Below is a small trained network, with its code and all its weights. Each question gives an input and a target symbol and asks what happens when units are switched off, that is, made to give their printed mean instead of their output.

import numpy as np


def w(rows, s, z=0):
    codes = np.array(rows[::2]) - 128.0
    scale = np.full(codes.shape[1], s)
    scale[-1] = z or s
    return codes * scale


def norm(h):
    return h / np.sqrt((h * h).mean(-1, keepdims=True) + 1e-5)


def f(y):
    return y / 2 * (1 + np.tanh(0.7978845608 * (y + 0.044715 * y**3)))


def softmax(a):
    e = np.exp(a - a.max(-1, keepdims=True))
    return e / e.sum(-1, keepdims=True)


def log_softmax(a):
    a = a - a.max(-1, keepdims=True)
    return a - np.log(np.exp(a).sum(-1, keepdims=True))


def net(x, mask):
    ids = ['ΓΔΠαζστφψ'.index(c) for c in x.split()]
    T = len(ids)
    res = E[ids] + P[:T]
    u = 0
    for l in range(2):
        q, k, v = (norm(res) @ M[l].T for M in (Q, K, V))
        z = softmax(np.where(np.tri(T) > 0, q @ k.T / 2**0.5, -1e9)) @ v
        res = res + np.where(mask[u], z, O[l][:, -1]) @ O[l][:, :-1]
        u += 1
        y = f(norm(res) @ A[l][:, :-1].T + A[l][:, -1])
        res = res + np.where(mask[u : u + 4], y, B[l][:, -1]) @ B[l][:, :-1]
        u += 4
    return log_softmax(norm(res)[-1] @ U[:, :-1].T + U[:, -1])


Q, K, V, O, A, B = {}, {}, {}, {}, {}, {}
E = w([
[120,96,139,134,109,119],'Γ',
[109,102,105,129,106,126],'Δ',
[94,137,121,104,121,115],'Π',
[111,115,122,85,119,122],'α',
[105,128,101,103,141,135],'ζ',
[246,193,86,143,101,193],'σ',
[102,118,96,123,122,131],'τ',
[107,119,119,125,144,130],'φ',
[116,111,132,102,141,128],'ψ',
],0.014)
P = w([
[107,58,96,91,131,174],'0',
[88,77,58,68,144,49],'1',
[111,83,93,105,128,118],'2',
[39,72,127,133,150,202],'3',
[86,87,119,136,128,183],'4',
[118,92,53,89,133,31],'5',
[119,106,94,118,115,116],'6',
[74,72,131,145,136,238],'7',
[103,102,125,131,115,200],'8',
[156,108,50,87,112,43],'9',
[137,126,97,110,92,130],'10',
[98,104,132,141,103,253],'11',
[113,112,121,128,110,186],'12',
[139,118,83,101,117,99],'13',
],0.0037)
Q[0] = w([
[189,152,37,2,138,167],'0.h0',
[196,105,189,182,136,30],'0.h0',
],0.0081)
K[0] = w([
[201,216,169,233,118,254],'0.h0',
[41,27,106,122,129,161],'0.h0',
],0.0073)
V[0] = w([
[219,93,77,164,132,199],'0.h0',
[209,254,184,137,120,91],'0.h0',
],0.0039)
O[0] = w([
[70,122,139,255,173,91,164],'0.h0',
[143,17,67,133,172,148,1],'0.h0',
],0.0049,0.0053)
A[0] = w([
[83,78,114,152,139,108,250],'0.n0',
[152,99,104,255,121,123,204],'0.n1',
[142,214,135,80,87,101,251],'0.n2',
[216,84,58,184,240,81,196],'0.n3',
],0.0071,0.0026)
B[0] = w([
[111,87,162,89,232,146,198],'0.n0',
[98,94,123,219,138,163,166],'0.n1',
[163,57,115,217,178,164,254],'0.n2',
[110,112,162,190,148,254,164],'0.n3',
],0.0064,0.0062)
Q[1] = w([
[58,184,152,37,120,133],'1.h0',
[108,156,175,157,81,252],'1.h0',
],0.019)
K[1] = w([
[94,64,102,103,183,6],'1.h0',
[224,122,82,187,133,95],'1.h0',
],0.016)
V[1] = w([
[218,186,254,89,202,152],'1.h0',
[131,220,15,127,214,185],'1.h0',
],0.0073)
O[1] = w([
[68,156,163,61,106,196,3],'1.h0',
[125,157,178,61,2,32,171],'1.h0',
],0.008,0.0063)
A[1] = w([
[153,61,53,172,229,172,40],'1.n0',
[107,64,147,129,40,2,8],'1.n1',
[187,30,4,155,85,134,162],'1.n2',
[42,122,124,124,164,249,143],'1.n3',
],0.0065,0.0016)
B[1] = w([
[105,97,152,98,2,146,254],'1.n0',
[115,175,159,150,132,208,219],'1.n1',
[114,144,159,68,223,116,246],'1.n2',
[210,232,75,90,168,66,200],'1.n3',
],0.0085,0.0061)
U = w([
[126,151,173,118,17,76,164],'Γ',
[43,133,168,128,134,233,64],'Δ',
[133,49,90,177,113,87,253],'Π',
[118,73,123,7,77,174,123],'α',
[164,181,63,75,110,94,226],'ζ',
[158,136,59,160,169,240,99],'σ',
[55,162,48,167,128,102,120],'τ',
[152,184,177,223,175,53,23],'φ',
[146,114,212,44,225,174,3],'ψ',
],0.011,0.0049)

Each question gives the input, a string of symbols that net reads in full, and the target symbol t.
The units are the heads (2 rows each of Q, K, V and O) and the neurons (one row each of A and B). Each row of codes is followed by its name. A weight is (code - 128) times the scale printed after its matrix; where a second scale follows, it is the last column's (O, A, B and U).
mask holds one flag per unit, layer by layer, with each layer's heads first. A switched-off unit (its flag False) gives its mean, the last column of its rows in O or B, instead of its output. The means were averaged over made-up inputs and are rounded, as every weight is.
A unit's drop is (log p(t) with every unit on - log p(t) with that unit switched off) / (log p(t) with every unit on - log p(t) with every unit switched off).
The circuit of an input: a set's keep is (log p(t) with only the set's units on - log p(t) with every unit switched off) / (log p(t) with every unit on - log p(t) with every unit switched off). Starting from all 10 units, units are removed one at a time, each time the one whose removal leaves the highest keep (on an exact tie, the one counted first), for as long as the keep stays at least 0.8.
units of the circuit, in order: the units of the circuit, biggest drop first
unit that matters most: the unit with the biggest drop
top k neurons: the k neurons with the biggest drops, biggest first
k most important neurons of layer l: the k neurons of layer l with the biggest drops, biggest first
input ζ Γ Δ ψ, target σ: units of the circuit, in order	[1.h0, 0.h0]
input Δ τ τ Δ τ α Δ, target φ: top neuron	[1.n0]
input Δ ψ Δ Δ Γ Γ ψ ψ Δ, target ζ: 3 most important neurons of layer 0	[0.n2, 0.n1, 0.n0]
input ζ Π Δ, target Γ: units of the circuit, in order	[1.h0, 0.n3]
input ζ σ ψ Δ Δ Π ζ α, target α: top 3 neurons	[0.n0, 1.n2, 0.n2]
input φ τ Γ Π ψ Δ ψ α ψ τ, target α: units of the circuit, in order	[1.h0, 1.n0]
input ζ Π Δ Δ ψ Δ τ τ Δ, target φ: units of the circuit, in order	[1.h0, 0.h0, 0.n2, 1.n0]
input ψ Δ τ, target ζ: units of the circuit, in order	[1.h0, 0.n1, 0.n3, 1.n3]
input Δ τ ψ Δ ζ ψ Δ α τ Δ, target α: units of the circuit, in order	[1.h0, 0.n3, 1.n0]
input Δ ψ τ ψ Δ Δ τ τ Δ Δ τ, target Π: units of the circuit, in order	[1.h0, 1.n3]
input Δ Γ Δ ψ Γ Π τ τ, target ψ: units of the circuit, in order	[1.n2, 0.h0]
input ζ φ Δ ψ Δ τ τ ζ Δ Γ ζ τ Δ, target Γ: units of the circuit, in order	[1.h0, 0.n0]
input Δ ζ Δ Γ Δ Γ Δ Δ τ φ, target Π: 2 most important neurons of layer 1	[1.n0, 1.n3]
input Δ τ ζ, target Π: unit that matters most	0.n3
input Δ Δ Δ Δ τ ζ Γ ψ, target Γ: units of the circuit, in order	[1.h0, 0.n2]
input Δ α τ τ ψ, target φ: top 3 neurons	[0.n2, 1.n0, 0.n0]
input Δ ζ ψ Δ Π, target ζ: top 3 neurons	[1.n3, 0.n2, 0.n1]
input τ α Δ σ ψ Δ ψ τ Δ Δ Δ, target Δ: 2 most important neurons of layer 1	[1.n1, 1.n0]
input ζ τ α Γ τ Δ α, target φ: top 2 neurons	[0.n0, 0.n3]
input Δ Δ ζ τ Δ ζ Δ Δ ψ τ α, target ζ: most important neuron of layer 0	[0.n0]
